Below are the code and all the weights of a small trained network. Each question names an input and a class and asks about switching units off, where a switched-off unit gives its printed mean instead of its output.

import numpy as np


def w(rows, s, z=0):
    codes = np.array(rows[::2]) - 128.0
    scale = np.full(codes.shape[1], s)
    scale[-1] = z or s
    return codes * scale


def f(y):
    return y / 2 * (1 + np.tanh(0.7978845608 * (y + 0.044715 * y**3)))


def log_softmax(a):
    a = a - a.max(-1, keepdims=True)
    return a - np.log(np.exp(a).sum(-1, keepdims=True))


def net(x, mask):
    res = np.array(x, float).reshape(1, 4) / 4 @ E
    y = f(res @ A[0][:, :-1].T + A[0][:, -1])
    res = res + np.where(mask, y, B[0][:, -1]) @ B[0][:, :-1]
    return log_softmax(res[-1] @ U[:, :-1].T + U[:, -1])


A, B = {}, {}
E = w([
[57,80,4,147,76],'x0',
[89,144,163,32,92],'x1',
[123,210,149,189,2],'x2',
[174,214,54,97,148],'x3',
],0.0099)
A[0] = w([
[69,140,153,36,99,117],'neuron 1',
[178,137,165,104,134,77],'neuron 2',
[175,176,95,113,108,111],'neuron 3',
[108,134,120,100,217,101],'neuron 4',
[26,143,90,94,128,68],'neuron 5',
[132,84,95,199,130,119],'neuron 6',
[32,142,92,81,119,80],'neuron 7',
[100,107,61,121,104,85],'neuron 8',
[164,171,165,104,142,116],'neuron 9',
[138,95,112,132,110,144],'neuron 10',
[108,122,170,182,85,84],'neuron 11',
[164,167,58,140,152,73],'neuron 12',
[126,137,132,184,157,180],'neuron 13',
[114,46,106,99,218,88],'neuron 14',
[120,120,67,124,114,61],'neuron 15',
[178,157,82,75,128,91],'neuron 16',
[157,94,130,145,115,254],'neuron 17',
[142,172,186,99,174,74],'neuron 18',
[110,123,139,85,184,98],'neuron 19',
[106,39,184,159,104,111],'neuron 20',
[107,61,181,162,95,97],'neuron 21',
[153,138,173,177,10,173],'neuron 22',
],0.014,0.0067)
B[0] = w([
[175,217,76,140,250,205],'neuron 1',
[145,99,194,166,116,169],'neuron 2',
[77,102,109,44,54,174],'neuron 3',
[89,130,139,125,110,198],'neuron 4',
[151,134,183,140,125,183],'neuron 5',
[179,191,155,120,133,180],'neuron 6',
[157,127,170,144,146,188],'neuron 7',
[143,100,165,205,128,187],'neuron 8',
[154,100,122,163,102,191],'neuron 9',
[150,158,154,120,156,146],'neuron 10',
[107,137,135,98,52,175],'neuron 11',
[168,153,140,67,102,178],'neuron 12',
[147,195,84,150,184,171],'neuron 13',
[59,162,168,130,77,238],'neuron 14',
[162,113,183,153,105,161],'neuron 15',
[146,97,121,57,98,179],'neuron 16',
[125,143,50,104,195,187],'neuron 17',
[151,129,159,164,106,198],'neuron 18',
[111,174,140,127,105,182],'neuron 19',
[187,110,130,57,117,200],'neuron 20',
[148,110,110,73,95,187],'neuron 21',
[87,144,128,138,132,253],'neuron 22',
],0.011,0.012)
U = w([
[194,215,125,142,213,227],'0',
[176,59,142,31,96,137],'1',
[5,150,166,156,91,34],'2',
[228,104,206,223,131,34],'3',
[109,105,34,154,225,253],'4',
],0.012,0.0049)

Each question gives the input, the list of numbers given to net, and the class t.
The units are the neurons (one row each of A and B). Each row of codes is followed by its name. A weight is (code - 128) times the scale printed after its matrix; where a second scale follows, it is the last column's (A, B and U).
mask holds one flag per neuron, in row order. A switched-off neuron (its flag False) gives its mean, the last column of its row in B, instead of its output. The means were averaged over made-up inputs and are rounded, as every weight is.
A unit's drop is (log p(t) with every unit on - log p(t) with that unit switched off) / (log p(t) with every unit on - log p(t) with every unit switched off).
The circuit of an input: a set's keep is (log p(t) with only the set's units on - log p(t) with every unit switched off) / (log p(t) with every unit on - log p(t) with every unit switched off). Starting from the 12 units with the biggest drops (on a tie, the unit counted first), units are removed one at a time, each time the one whose removal leaves the highest keep (on an exact tie, the one counted first), for as long as the keep stays at least 0.8.
units of the circuit, in order: the units of the circuit, biggest drop first
unit that matters most: the unit with the biggest drop
k most important neurons: the k neurons with the biggest drops, biggest first
input [0,-3,7,-8], class 1: 2 most important neurons : (neuron 20; neuron 21)
input [7,-6,0,-2], class 3: units of the circuit, in order : (neuron 8)
input [-4,5,1,-5], class 0: 3 most important neurons : (neuron 1; neuron 3; neuron 16)
input [7,5,-3,2], class 3: units of the circuit, in order : (neuron 8; neuron 7)
input [-6,0,7,-2], class 2: 2 most important neurons : (neuron 22; neuron 11)
input [6,-5,0,3], class 3: 2 most important neurons : (neuron 8; neuron 1)
input [2,-8,-5,-8], class 0: units of the circuit, in order : (neuron 6; neuron 17)
input [7,-3,-8,8], class 1: 2 most important neurons : (neuron 12; neuron 16)
input [-6,-8,-1,-8], class 0: 2 most important neurons : (neuron 13; neuron 17)
input [-8,-1,-8,2], class 2: units of the circuit, in order : (neuron 14; neuron 4)
input [8,0,-6,7], class 3: units of the circuit, in order : (neuron 8; neuron 15)
input [-4,-2,2,5], class 1: units of the circuit, in order : (neuron 1; neuron 3)
input [1,4,1,-4], class 0: 3 most important neurons : (neuron 1; neuron 3; neuron 16)
input [3,-6,5,-1], class 0: units of the circuit, in order : (neuron 6; neuron 13)
input [4,-6,5,-8], class 1: units of the circuit, in order : (neuron 20)
input [-2,-5,-6,1], class 2: 3 most important neurons : (neuron 14; neuron 1; neuron 4)
input [-7,1,-6,2], class 3: units of the circuit, in order : (neuron 18; neuron 2)
input [5,4,-3,-1], class 3: units of the circuit, in order : (neuron 8; neuron 7)
input [5,-2,-3,-1], class 3: 2 most important neurons : (neuron 1; neuron 8)
input [-4,6,8,6], class 2: unit that matters most : neuron 3
